Each row is followed by one of two labels, saying whether the row has a hidden trait. Each part has a new trait and two new labels.
In the rows, 128 means zero.
[121 129 125 140 130 113 129  82 129 127 133 101 128 135 121 135 116 155
 132 137 130 136 121 107  83 133 148 111 129 112 114 113 171  81 139 145
 123 121 124  90  64 115 141 124 134 132 129 135 117 115 123 149 145 130
 125 139 121 129 142 134 141  26 110 134 119 148 110 126 137 119 120 122
 138 132 116 125 130 170 118 113 142 126 151 143 180 110 136 145 121 134
 127 124 117 122 139 125 111 142 104 129 137 141 124 171  94 116 117]	T
[163 131  80 127 110 114 109 148 182 118 147 171 136 134 134 173 148 148
 116 135 140 157 117 117 121 136 117 107 165 139 136 157  62 134 157 124
 141 136 139 167 155 125 146 125 112 132 122 132 137 152 131 107 128 126
 127  92 126 138 166 136 134 107 130 155 151 133 126 118 111 145 121  90
 121 116 154 110 164 224 150 125 134 126 235 120 132  88 112 153 118 115
 121 131  98 139 106 140 121 157 156 116 126 119 112 115 214 130 124]	K
[147 127  51 141 110 105 127 111 189 128 142 113 128 132 119 184 130 161
 125 153 128 166 133  96  80 145 158  90 163 119 119 150 107 101 145 141
 140 120 147 116  74 118 140 125 122 140 119 151 108 151 130 128 151 129
 127 104 119 144 146 139 129   1 115 145 135 140 102 116 130 135 122  94
 146 120 166 105 147 217 123  77 141 124 224 143 172  91 127 171 110 115
 122 139 101 129 143 137 106 180 126 124 136 136 120 178 119 120 108]	K
[129 126 200 126 135 138 137 170 124 120 126 159 129 141 132  70 118 108
 118 123 135 115 115 169  96 102  93 156 105 138 129 116 160 108 118 110
  98 138 108 125 144 125 118 126 135  99 147 106 157  93 123 101 110 125
  97 147 132 114 109 124 146 185 123 125 114 140 127 135 112 122 114 161
 126 130  97 146 138 157 118 218 122 131  31 113 176 143 134  74 139 131
 132 100 157 116 149 121 142 102 128 127 127 132 130 163 135 133 137]	K
[101 122 144 134 167 137 157 104  73 134 141  82 117 138 115  91 100 118
 134 119 117 100 120 160  92 113 133 143  76 110 112  94 240  93 132 143
 108 121 101  66  97 120 106 126 145 132 131 114 127  91 116 140 128 126
 104 186 127 108  87 123 142 114 114 109  80 127 120 145 142 105 119 159
 143 143  85 148  86  91 123 139 125 131  30 136 175 139 142 103 130 146
 137 124 151 107 164 116 125  98  84 138 146 144 130 172  42 121 124]	T
[133 124 104 138 137 125 147 103 145 132 129 117 125 144 117 146 120 147
 121 134 130 140 120 131  83 133 129 119 119 119 118 123 198  92 145 141
 121 129 115  98 100 111 121 128 132 123 113 127 117 124 119 134 141 126
 114 141 120 124 127 136 136  28 116 127  88 133 108 131 137 114 123 117
 151 134 108 128 122 146 132 112 133 127 145 146 163 117 134 144 108 131
 132 123 128 117 164 128 120 138 100 131 142 143 120 186  83 123 117]	T
[135 130 216 119 109 139  89 156 102 114 135 191 136 132 140 102 126 109
 112 120 143 122 107 143 117 101  97 149 133 147 142 126 104 122 109 103
 108 146 118 152 176 133 152 124 129  95 153  95 179  98 130 103 109 129
 113 123 136 121 148 130 142 234 127 141 166 147 140 126 100 136 116 133
 105 125 111 138 166 213 125 190 123 131 101  99 150 130 128  79 146 126
 124  99 141 126  97 122 137  84 145 119 117 120 125 117 205 135 150]	K
[152 133  63 136  97 103 117 107 189 119 142 125 134 130 126 213 139 171
 127 147 131 172 134  81  72 144 158  90 176 128 121 151  57 102 143 137
 148 121 150 128  85 123 150 124 113 143 125 152 116 153 134 121 143 128
 132 104 123 145 179 137 129  47 116 151 157 140 114 110 122 145 123  98
 128 117 172  99 163 220 119  84 143 124 251 125 158  87 120 183 120 110
 117 142  97 136 118 140 110 183 143 119 129 128 120 147 160 119 114]	K
[129 127  89 141 133 110 150  78 134 130 129  93 125 133 113 152 116 157
 133 138 130 139 122 100  75 138 152 101 137 113 109 116 176 131 144 149
 127 119 124  83  68 113 131 126 133 135 120 134 105 128 123 157 152 130
 128 141 120 129 137 135 140  13 109 127 110 137 109 127 143 115 123 117
 140 133 118 124 127 155 132  64 140 129 179 151 174 108 130 158 111 130
 130 126 116 119 153 128 110 147  98 132 136 142 123 181  78 114 113]	T
[145 130 117 133 114 121 114 123 150 119 141 150 133 136 128 166 135 146
 120 135 138 136 116 121  98 128 123 118 146 135 123 131  88 108 131 126
 129 134 130 133 111 121 147 124 127 120 132 125 142 129 127 111 126 129
 118 116 127 132 157 136 140 101 118 147 156 144 119 118 112 132 116 125
 123 121 133 120 157 227 127 128 136 126 174 121 176  96 127 126 126 118
 124 120 115 128 117 132 120 129 136 119 127 130 117 150 178 123 128]	K
[148 132 121 134 108 111 106 118 157 117 140 149 133 134 129 184 135 146
 126 139 135 154 120 110  82 126 131 112 153 133 123 140  86 113 136 114
 130 129 132 131  95 124 147 123 124 127 123 132 145 133 129 114 131 129
 124 111 126 132 171 134 136  71 116 148 151 144 121 114 118 136 118 111
 122 120 130 115 165 229 124 123 136 126 197 113 169  94 125 143 127 119
 123 126 113 129 114 133 119 131 147 121 124 129 118 146 177 122 126]	K
[160 126 149 112 111 151  99 179 141 117 150 222 138 135 143 133 144 122
 106 119 147 127 104 151 148 107  84 143 158 158 162 156  80 157 107 100
 126 156 117 205 210 138 151 128 116  96 132  92 170 134 129 100 102 127
 122  97 133 130 153 135 131 234 135 150 160 137 147 122  96 143 119 105
 118 126 135 130 168 218 157 201 125 129 134 118 107 121 125 101 130 118
 124 100 131 136 100 132 145 108 160 112 113 115 117  87 255 140 154]	K
[146 133 107 132 103 110 105 112 159 118 140 148 134 129 127 185 138 159
 126 142 135 154 123  98  73 130 141 109 151 127 120 130  63  96 132 127
 136 125 141 131  93 124 153 122 123 130 135 134 137 128 131 118 136 130
 122 110 126 140 173 133 137  82 116 151 165 147 117 114 116 139 118 111
 112 121 143 112 164 254 121 117 138 126 209 119 182  92 124 147 126 120
 120 128 112 132 105 133 113 146 137 119 124 128 121 161 192 120 124]	K
[134 128 155 135 133 122 126 113 126 123 133 125 125 140 122 128 120 139
 123 132 129 132 115 129  72 120 126 128 123 123 113 111 162  89 132 131
 118 129 118 109  90 120 129 124 136 119 136 121 141 108 123 130 132 127
 113 143 125 121 139 130 146  89 113 133 122 145 117 130 130 122 114 134
 130 131 110 131 143 189 123 180 132 129 118 128 184 112 134 118 128 131
 130 115 136 117 144 124 125 124 118 127 134 137 124 160 112 124 124]	T
[107 130 255 122 119 141  97 138  76 119 116 164 134 136 138  53 109  90
 125 138 135 100 112 159  82  93 102 173  93 143 120  79 135 104 103  96
  87 137 104 127 147 132 129 127 146  94 165  98 170  65 126 110 101 128
 102 153 138 106 109 123 151 228 118 116 139 147 137 135 113 124 115 190
 103 128  86 152 151 166  92 248 119 132   1  99 192 146 130  50 161 143
 131  97 168 116 122 114 138  65 132 129 117 125 139 134 142 132 142]	K
[127 128 129 138 138 119 135  99 130 126 132 109 125 139 116 145 117 145
 127 135 128 140 118 116  73 128 140 125 128 117 115 109 169  90 135 142
 120 124 119 104  85 116 134 125 136 126 131 127 118 116 121 137 136 127
 119 150 122 129 141 132 142  33 114 128 118 143 107 129 127 120 119 131
 136 131 113 129 135 186 121 109 136 127 148 137 185 123 135 139 122 134
 129 118 125 117 147 127 114 133 101 131 137 139 122 185 106 119 119]	T
[142 129  43 139 118 104 127 100 167 126 133 111 128 131 119 182 127 165
 127 152 131 158 130  91  65 143 153  97 152 118 114 136 126  88 149 146
 136 121 139 104  70 117 142 123 125 134 123 145 115 141 128 132 152 130
 126 109 120 140 162 139 133   1 111 137 131 144 105 115 133 128 120 100
 144 123 150 109 141 187 120  80 139 125 227 143 175  90 127 180 114 115
 126 134 106 125 145 134 113 178 125 125 134 138 121 176 108 116 108]	K
[163 139  83 125  81 103  88 104 191 116 146 157 140 120 138 203 149 159
 125 141 140 165 129  65 100 142 151  96 171 139 118 132   1 121 127 129
 156 117 156 146  98 128 161 123 115 157 133 154 140 147 139 124 135 127
 144  81 129 145 205 128 135  97 125 166 201 144 121 105 113 155 123  99
  95 112 169 100 188 252 129  99 141 124 255 105 157  89 114 161 127 110
 114 144  94 138  77 139 109 166 157 118 115 118 122  85 225 115 120]	K
[115 121 107 145 166 108 162  80 124 140 110  59 118 134 109 139 111 155
 136 134 120 142 136 112  85 143 156  97 111  87 104 111 233  80 165 167
 118 113 116  49  56 107 108 124 136 143 105 139  98 121 118 157 159 131
 120 160 118 123  83 132 133   1 109 115  75 127  95 133 154 107 130 131
 160 140 101 130  95  65 120  49 136 126 107 151 177 127 139 151 103 140
 136 136 126 114 191 126 107 165  80 143 152 148 127 226  20 116  99]	T
[115 124 130 140 160 126 161  93 111 135 116  59 119 138 111 127 113 156
 134 130 121 123 129 133  90 131 141 119 102 101 116 104 245  96 149 151
 120 119 109  65  93 112 113 127 142 140 119 119 112 111 116 147 145 127
 114 172 121 115  97 129 139  49 113 113  84 130 111 142 150 106 123 144
 147 141  92 135  83  80 128  97 133 128 114 145 169 128 139 135 110 144
 136 125 134 113 163 121 115 140  85 149 150 148 126 185  34 120 110]	T
[109 127 166 138 146 123 145  87 101 128 121  88 121 135 114  95 106 139
 135 127 124 125 119 122  73 123 143 124  93 115 105  94 218  87 129 148
 112 115 112  68  83 119 122 125 144 136 136 132 122  93 120 153 139 127
 118 172 126 114 123 124 146  90 112 119 106 138 115 134 139 109 117 150
 132 140  99 135 106 127 118 102 133 129  93 135 196 125 140 122 129 147
 132 119 136 112 156 117 117 116  85 136 139 143 129 166  74 117 120]	T
[153 132 163 109  93 149  68 159 120 111 160 243 140 130 145 121 141 110
 102 121 150 127 102 132 143 102  92 142 161 164 155 138  45 163  90  95
 133 149 126 209 201 145 168 129 120 113 148  92 175 134 137 118 104 125
 136  92 136 135 176 130 135 254 134 152 190 139 158 119  97 148 118 146
  99 117 137 130 173 255 153 184 128 131 157 113 117 124 122  99 142 117
 117 102 132 139  65 126 146  92 165 112 102 114 123  56 255 133 163]	K
[149 130 173 124 114 127  97 149 118 115 145 190 136 133 137 126 132 119
 111 127 142 138 107 135  99 111  95 128 146 143 132 136  55 126 118 112
 121 145 123 142 156 130 150 121 116 103 143 104 169 114 130 106 113 128
 114 115 132 125 161 132 139 191 123 149 162 145 136 122 106 138 114 120
 110 122 122 134 168 202 137 169 132 129 142 108 150 125 127 111 135 122
 123 107 123 129 107 127 130 107 150 119 117 122 119 127 203 131 143]	K
[160 125 111 129 125 130 115 158 166 118 150 192 133 140 133 171 142 136
 112 130 139 149 114 146 120 121  96 122 151 142 143 161  93 128 131 120
 126 146 125 154 176 127 137 124 119 108 123 116 147 139 125  96 118 126
 113 103 126 127 158 138 135 134 127 152 147 136 125 121 106 133 117 100
 135 122 134 123 166 213 150 154 130 127 169 122 140 107 126 133 116 113
 126 116 115 127 132 136 134 141 151 117 128 122 117 136 203 135 137]	K
[100 124 149 137 166 130 154 107 101 131 116  78 121 139 116 110 110 130
 133 124 121 107 120 159  87 121 133 136  88 101 115  98 255  98 134 148
 112 125 102  68 111 117 109 127 143 127 128 126 124 105 119 147 132 125
 109 180 124 109  99 126 143  86 117 118  76 127 116 142 141 108 119 149
 151 143  92 138 106 100 129 133 129 130  82 140 174 139 142 113 125 144
 137 119 144 112 160 119 126 110  95 138 145 140 128 177  59 123 121]	T
[161 134  80 129 110 109 110 133 178 119 144 161 136 130 131 203 146 155
 121 140 136 164 126 108 105 138 145  92 177 137 126 151  31 124 140 128
 145 130 144 152 118 125 147 125 115 140 122 140 128 156 131 110 132 128
 127  94 127 141 178 134 131  92 127 158 158 139 118 111 119 145 123  97
 124 116 160 111 165 213 134 122 137 124 245 117 141  90 118 156 119 110
 122 134 103 139 143 139 120 163 147 117 125 121 113 125 199 124 122]	K
[160 134  40 128  94 101  95 114 204 123 145 130 135 125 130 221 150 162
 120 150 134 181 138  82 102 148 152  85 180 130 122 160  38 114 141 128
 156 125 159 138 102 125 150 125 109 153 118 157 122 166 133 111 142 126
 138  86 124 146 178 138 124  39 124 158 167 142 111 107 119 151 124  87
 122 115 177  95 163 223 131  81 142 123 255 118 145  90 117 186 120 109
 116 147  94 142 101 144 114 194 144 113 128 125 118 126 189 122 110]	K
[148 130  59 138 113 108 124 134 185 123 140 131 131 136 124 191 140 160
 123 144 130 169 127 107  98 139 137 100 172 135 123 150  92 106 143 133
 137 130 138 132  93 117 137 126 119 133 117 140 115 157 127 115 133 129
 123 105 122 143 158 139 129  57 119 151 137 138 112 113 126 138 122  95
 140 119 148 101 150 207 122 103 139 125 215 134 158  86 123 171 111 117
 124 131  98 131 127 139 117 170 145 121 135 131 116 149 162 123 114]	K
[139 130 181 127 113 124 100 128 129 115 139 167 133 130 132 135 138 130
 117 129 135 134 109 127  82 115 115 121 144 137 127 115  89 105 120 121
 120 133 121 139 126 127 151 119 130 110 145 115 162 106 129 111 118 128
 119 130 130 128 163 132 145 174 117 146 159 148 127 121 100 133 114 129
 107 125 121 126 172 225 125 165 131 128  97 105 176 105 130 108 139 122
 123 111 133 125 112 126 123 106 138 120 121 125 122 141 184 124 132]	K
[143 128  62 142 119 106 128 100 166 125 136 126 128 133 118 178 127 163
 127 147 128 164 131  96  83 145 146  94 157 117 123 137 141  95 146 140
 136 122 142 105  67 116 142 124 126 131 119 144 106 148 127 134 153 129
 129 113 120 141 152 140 128   1 113 142 125 138 103 117 133 125 122  94
 147 124 145 112 143 182 122  75 140 124 213 141 171  94 129 173 111 119
 124 136 102 128 147 135 111 168 119 125 137 140 120 177 113 117 109]	T
[135 126 200 120 131 149 106 181 111 121 126 190 135 142 142  76 124  96
 113 118 139 118 114 169 108  93  79 176 115 153 143 129 147 133 110  96
  97 150 105 161 198 132 128 130 130  94 146  90 172  94 124  98 101 126
 102 135 136 112 118 129 139 255 126 131 132 142 132 132 106 127 119 155
 117 128  95 147 163 181 117 228 119 130  27 105 144 138 128  74 140 129
 132  96 155 124 130 124 149  84 138 125 125 121 129 127 171 140 145]	K
